cols: Z G X U R
z341: [-36 -26 -26 -34   7]
z589: [102  64 -22  40 -12]
z291: [-13 -46  53  43  16]
z640: [ 44  52  80  63 -19]
z741: [ -47 -109  -34  -12   42]
down: [ 40  43  63 -12] -> U
down: [-46  52] -> G

cols: C V M T L D W A F
z478: [ 15  45  35  11   2 -14 -24   8  38]
z467: [ 27  45  35  11   2 -14 -24   8  38]
z998: [ 15  45  35  11   2 -14 -24   8  26]
down: [27 15] -> C
asked: [ 15  45  35  11   2 -14 -24   8  38] -> z478
asked: [ 27  45  35  11   2 -14 -24   8  38] -> z467
asked: [ 15  45  35  11   2 -14 -24   8  26] -> z998

cols: J P K Y Q
z760: [  -5  -30   97  -22 -102]
z500: [ 31 -49 100 -40 -98]
z147: [-107  -73   56   14   62]
z561: [  1 -72 101  21 -56]
down: [-40  14] -> Y
down: [-40  14  21] -> Y
down: [  -5   31 -107] -> J
down: [14 21] -> Y
down: [-22 -40] -> Y
down: [-73 -72] -> P

cols: Gubep sabi razi lekos pab zifo rasop
z284: [  66    4  -70   74  -77  104 -111]
z684: [  61    6  -65   68  -74   95 -105]
z519: [-55  -6  61 -63  68 -89  93]
down: [ 61 -55] -> Gubep
down: [-105   93] -> rasop
down: [-70 -65] -> razi

cols: mafiz tef dibis pasi keni belir Nev gemeb luk dip
z109: [-80  30  -3 -98 -55  80 -45 -36 -22 -41]
z864: [ 17 -59   4   1 -50 -40  82 -20 -56 -30]
z302: [-64  20  84 -86 -32  74 -69  16  76   0]
z721: [-36  12 -39 -39 -39  29  23 -59 -63 -64]
down: [ 84 -39] -> dibis
down: [ 80 -40] -> belir

cols: S N E H B
z952: [  7 -20  20 -13  -7]
z506: [ 38 -60  21  -9  83]
z387: [   4  -39   43 -110  -16]
z67: [   1 -117   47  -13   -6]
z606: [  9   5   6 -11 -45]
down: [ -7  83 -16  -6] -> B
down: [ -60  -39 -117    5] -> N

cols: bopat mek sugan Mafil Gakat Logu zuk kage
z12: [ 16  70   9  16  78 -45  23  -7]
z98: [  33  -15   -2   96   -3  103 -101 -115]
z409: [ 100  -53  -92  -12   83   14 -103  -76]
down: [ 9 -2] -> sugan
down: [-15 -53] -> mek
down: [ -2 -92] -> sugan
down: [ 33 100] -> bopat
down: [ 70 -15] -> mek
down: [78 -3] -> Gakat

cols: kikuf mupim Gitu dipup Pifi Bab sor kun Bubi vanep
z177: [ 18 -21 -45 -60 -38  28  91  35  22 -64]
z386: [ 50  61 -62 -40  -9 -29  91  -7  46  -2]
z412: [   0    1  -16  -42  -39    2   91   46   49 -108]
z921: [  13   59 -101  -38  -16  -37   91   36   47  -97]
z424: [ 47  16  70 -45 -41   0  91  21  44 -87]
z103: [-11  35  -4 -84  -7  31  91   5 -39 -19]
z735: [ 47  16  70 -45 -41   0  91  21  44 -20]
z533: [ -6  27  36 -40   5  14  91   8 -11 -48]
z189: [ 66  -5 -39 -58   2   1  91   5  43   5]
z524: [ -46   24   51  -66  -14   -6   91   24  -36 -112]
z835: [  9  29  -5 -24  -5 -12  91  13  27 -64]
z198: [-38  58  18 -52 -19  22  91  18  44   1]
down: [ 5 24 13] -> kun
down: [35 16 27 -5 24 29 58] -> mupim
down: [ 44 -39  44 -11  43] -> Bubi
down: [ -9 -39 -16 -41  -7 -41   5   2 -14  -5 -19] -> Pifi
asked: [ 66  -5 -39 -58   2   1  91   5  43   5] -> z189
down: [ -62  -16 -101   70   -4] -> Gitu
down: [-14  -5] -> Pifi

cols: tegaz Bas Tokas Sus ruk
z75: [  75   -5   24   47 -114]
z810: [-42   3  29 -19  65]
z434: [-65  56 -22 -61   9]
z306: [-33  70 -23 -38 -35]
z675: [-55  37 -42 -52  12]
z270: [ 66 -78   4  49 -15]
z221: [-52  23  21 -35  41]
z222: [-51 -33 -47 -12  97]
z453: [  71   26   14    9 -108]
z708: [ 68 -91 -14  64  -4]
down: [ 49 -35 -12   9  64] -> Sus
down: [-35 -12   9] -> Sus
down: [-33 -55  66 -52 -51] -> tegaz
down: [-42 -65 -33 -55  66 -52 -51  71  68] -> tegaz
down: [-55  66] -> tegaz
down: [-52  49] -> Sus

cols: Ligus zezen ziru zavis mosif siba teram mifo rapu tage
z821: [-63  65  30 -76 -10 -50 -53 108 -40  26]
z953: [-71 122  70 -53 -15 -26 -84 108  46  61]
z128: [-69  91  66 -23 -30 -17 -59 100  40  42]
z461: [-46  71  41 -56 -18 -49 -47 111 -22  20]
z276: [-105   71   38  -46  -25  -17  -98   93   40   57]
down: [ 40 -22] -> rapu
down: [-84 -59] -> teram
down: [-53 -23 -56 -46] -> zavis
down: [-71 -69 -46] -> Ligus
down: [70 66 41 38] -> ziru
down: [ -69  -46 -105] -> Ligus

cols: memup tado ziz doz mev Kiv gedim bato susu
z99: [   8    5   64 -107  -58   53    1  -56   -6]
z443: [ -6  49  29 -14 105  43 103 101 -90]
z407: [ -3 -80  90 -73 -51 -14 -45 -37   3]
down: [103 -45] -> gedim
down: [-58 105] -> mev
down: [64 29] -> ziz
down: [-90   3] -> susu
down: [29 90] -> ziz

cols: pigur dape vesu tav vuru Vake taze rozuv
z463: [  73   20  -23    8 -113   16  -24    4]
z815: [ 38  -5 -15  -5 -30   1   0   4]
z15: [-11  -2   0   4  15  -7   3  -6]
z551: [ 16   5   4 -10 -35   4  -3  27]
z672: [ 26   2 -12  -2 -39   6  -7   2]
z396: [-28  23   2 -24  31  -2   8  19]
z577: [-27   5   4 -10 -35   4  -3  27]
down: [16 26] -> pigur
down: [-2  4] -> Vake
down: [-35 -39  31] -> vuru
down: [-15   0] -> vesu

cols: bepu vube nakas vimu vofe Sife kuvi
z345: [  -1   71   29   29   -2 -106  104]
z262: [ -2  62  27  36 -28 -76  68]
z959: [-14   7  12   0  -7   7   5]
z253: [-18   2  14   0  -6   9   0]
z205: [-16  21   4  26 -16 -11 -14]
z6: [-51  11  25 -43 -11  41 -37]
down: [ -1  -2 -14 -18 -16] -> bepu
down: [ -2 -14 -18 -16] -> bepu
down: [104  68] -> kuvi

cols: rovo Sene Naf kirun bitud
z215: [-11 -21 -31 -73 -44]
z553: [-32   5   5 -73 -33]
z648: [-47 -16 -45 -73 -18]
z642: [-80  -7  -3 -73 -18]
z288: [  7  -8  21 -73 -59]
z546: [-69   7  35 -73 -24]
z963: [-65 -18 -19 -73  22]
z490: [-24 -27  11 -73 -36]
z427: [-40  13 -11 -73 -76]
z226: [-94 -66  17 -73 -31]
z512: [-16  23  55 -73 -57]
z57: [-86 -59   9 -73 -70]
down: [-16  -7  -8   7 -18 -27  13 -66  23] -> Sene
down: [-33 -18 -18 -59 -24  22] -> bitud
asked: [-32   5   5 -73 -33] -> z553
down: [-19  11 -11  17  55   9] -> Naf
asked: [-86 -59   9 -73 -70] -> z57
down: [-33 -18] -> bitud

